[-253, -137, -108, 377, -550, 600, -351]
377, 600
[-37, -3, 50, -16, -18, -44, -9]
-16, 50
[1, 2, 6, 9, 1]
6, 9
[9882, 5199, 1599, 5070, 3067, 4271, 4065]
5070, 9882
[5, 1, 6, 7, 4]
6, 7
[32, -46, 27, 0, 29, -7, -16]
0, 32
[284, 851, 354, 153, 246, 1, 462]
153, 851
[3869, 6216, 4257, 8245, 1761]
4257, 8245
[[6195, 4198, 2869, 4825, 7909], [6034, 5823, 7452, 5047, 3482], [7619, 5033, 4822, 4740, 7199]]
7452, 7909
[-9, 36, 1, 46, -39]
1, 46
---
[[ 5.69  0.48  4.07 -0.35  1.83]
 [ 1.98 -4.36 -1.60  0.49 -0.72]
 [ 0.27  3.33  1.15  2.74 -1.59]] >> 5.69, 4.07

[ 4.50 -0.03 -0.80 -3.80] >> 4.50, -0.03

[ 1.04 -2.86  5.13 -2.54] >> 5.13, 1.04

[[-0.14 -0.96  4.52 -1.16 -1.31  1.92  0.13]
 [ 4.79  0.41  0.81 -4.35 -0.29  2.79  3.72]
 [-2.15 -1.75 -0.52  3.75  0.13  4.68 -3.89]] >> 4.79, 4.68

[ 5.85  5.74 -1.13  3.12] >> 5.85, 5.74

[ 0.04 -5.36  1.23 -0.25 -1.40  1.57  2.56] >> 2.56, 1.57
---
-0.69,0.00,0.08,4.71,0.04
-2.03,1.64,0.06,0.83,0.13
-1.32,3.02,-0.06,-0.70,0.35
| -0.69, 0.35

-0.08,-1.17,-2.73,-0.08,-1.58
0.35,-2.36,-2.49,0.08,-4.17
| -0.08, -4.17

2.28,0.96,2.76,4.50
-1.55,-0.40,0.04,-2.69
| 2.28, -2.69

-3.11,-5.48,-3.94,-5.69,2.03,0.68,0.03 | -3.11, 0.03

-3.29,3.27,-4.40,-0.25,2.23 | -3.29, 2.23

5.19,-3.84,-4.69,0.06,0.24 | 5.19, 0.24
---
3.32,-2.76,-3.52,-4.53 -> -4.53
-5.13,0.51,-3.28,-4.28,-4.05,-2.84,0.93 -> 0.93
-0.74,1.71,-1.23,5.34 -> 5.34
2.54,-0.21,-0.57,-0.34,-3.64,-4.36 -> -4.36
-2.36,-3.40,4.74,-2.87 -> -2.87
1.23,4.68,-2.75,-1.96,-1.69,2.00 -> 2.00
0.22,3.89,-2.53,-5.58,0.66,4.15 -> 4.15
-1.66,2.18,-2.54,2.36,-1.82,4.96,-0.56 -> -0.56
---
Q: array([470,  28, 485, 795])
A: 795
Q: array([ 44,  -8,  26, -34])
A: -34
Q: array([-743,  650, -973, -232])
A: -232
Q: array([5, 1, 4, 9])
A: 9
Q: array([228, 145, 158,  32])
A: 32
Q: array([58, 99, 11, 28])
A: 28
Q: array([-654,  725, -709,   27])
A: 27
---
Input:
[[ 1.16 -2.16 -1.37  2.43 -0.30]
 [ 4.33 -1.62 -1.43  2.39  3.24]
 [-1.32  0.13  1.58 -2.38  1.06]]
Output: 1.58

Input:
[[ 2.01 -4.09 -1.23  0.00 -1.03  5.16]
 [-2.56  3.78 -0.73 -2.52  0.06 -1.03]
 [ 0.14  0.81  0.00  0.38 -0.21  0.00]]
Output: 0.38

Input:
[[ 2.29  3.77  2.30  1.30]
 [-3.29 -0.87  3.48 -1.85]
 [ 1.54 -0.82  4.82 -0.83]]
Output: -0.82

Input:
[[ 2.91  1.92  0.85 -0.78  0.77]
 [ 1.63 -5.05 -0.85 -0.55 -0.12]
 [ 0.77 -1.62  1.90  0.78  1.26]]
Output: 1.90

Input:
[[-0.53 -0.03 -1.81 -0.16  0.16]
 [ 0.80  0.28 -0.37  0.31 -1.91]
 [ 5.86 -0.44 -0.76  0.42 -0.16]]
Output: -0.76

Input:
[[ 0.21 -1.29  1.03  3.26  0.05  0.76  1.54]
 [ 0.48  0.80  0.50  2.28 -0.78  0.28 -3.04]
 [-0.16  0.50 -0.08  5.21  1.05  1.47 -1.72]]
Output: 1.05

Input:
[[ 0.05  0.00  0.24 -0.21 -0.20]
 [ 0.28 -0.15  3.12  0.14  0.12]
 [ 0.22  0.03  4.37  0.34  0.13]]
Output: 4.37

Input:
[[ 0.51  1.71 -2.16 -0.21 -0.34]
 [ 0.62 -2.28  1.27  1.47 -2.69]
 [-1.84 -1.20  1.78 -2.03  5.20]]
Output: 1.78

Input:
[[-2.65 -0.51 -2.99  3.96 -0.09  4.08 -1.42]
 [-2.00  1.71 -0.51  4.70 -2.68 -3.65 -4.26]
 [-4.54 -1.90 -4.54  0.75 -2.08 -0.09 -0.19]]
Output: -2.08
---
[1.29, -5.02, 0.67, -0.22, -0.48, -3.02, -1.87] ⇒ -5.02
[-3.64, 4.25, -3.48, -4.45, 1.52, -1.03, -2.77] ⇒ 4.25
[2.62, 0.63, -0.85, -4.34, 1.21, 0.03, -3.31] ⇒ 0.63
[1.46, 0.93, -4.57, -3.91] ⇒ 0.93
[-2.24, -2.52, -2.17, 0.87, -5.70, 5.65, -0.03] ⇒ -2.52
[0.08, 4.25, 5.81, 0.69, 5.68] ⇒ 4.25
[3.82, -4.98, -0.09, 5.09, 5.73] ⇒ -4.98
[4.79, 4.05, -3.77, 2.30, 3.04, -1.38, -1.98] ⇒ 4.05
[2.20, -4.54, 0.58, -0.91] ⇒ -4.54
[-0.79, -1.94, -0.74, 1.74, 4.81, -3.18, 0.54] ⇒ -1.94
---
((17.3, -154.6, 5.5, -5.8, -102.3, 42.8, 98.4), (0.8, -143.2, 34.4, -35.1, -76.4, -24.7, 85.2), (-24.4, -89.9, 128.5, 16.4, 44.0, -228.8, -15.0)) --> 17.3, -15.0
((-1.24, 3.19, -1.48, 10.43, 6.25), (-1.88, -11.27, 2.91, 18.00, 0.29)) --> -1.24, 0.29
(-105.75, 60.88, -70.48, 148.38) --> -105.75, 148.38
((-1.8, -0.3, -0.9, -0.4, -1.5), (-0.7, 1.3, -1.5, -1.1, -0.4), (-0.4, 0.2, -0.1, -2.2, -0.8)) --> -1.8, -0.8
(-0.31, 1.09, -1.16, 1.37) --> -0.31, 1.37
(16.0, 5.3, -11.5, -17.9) --> 16.0, -17.9
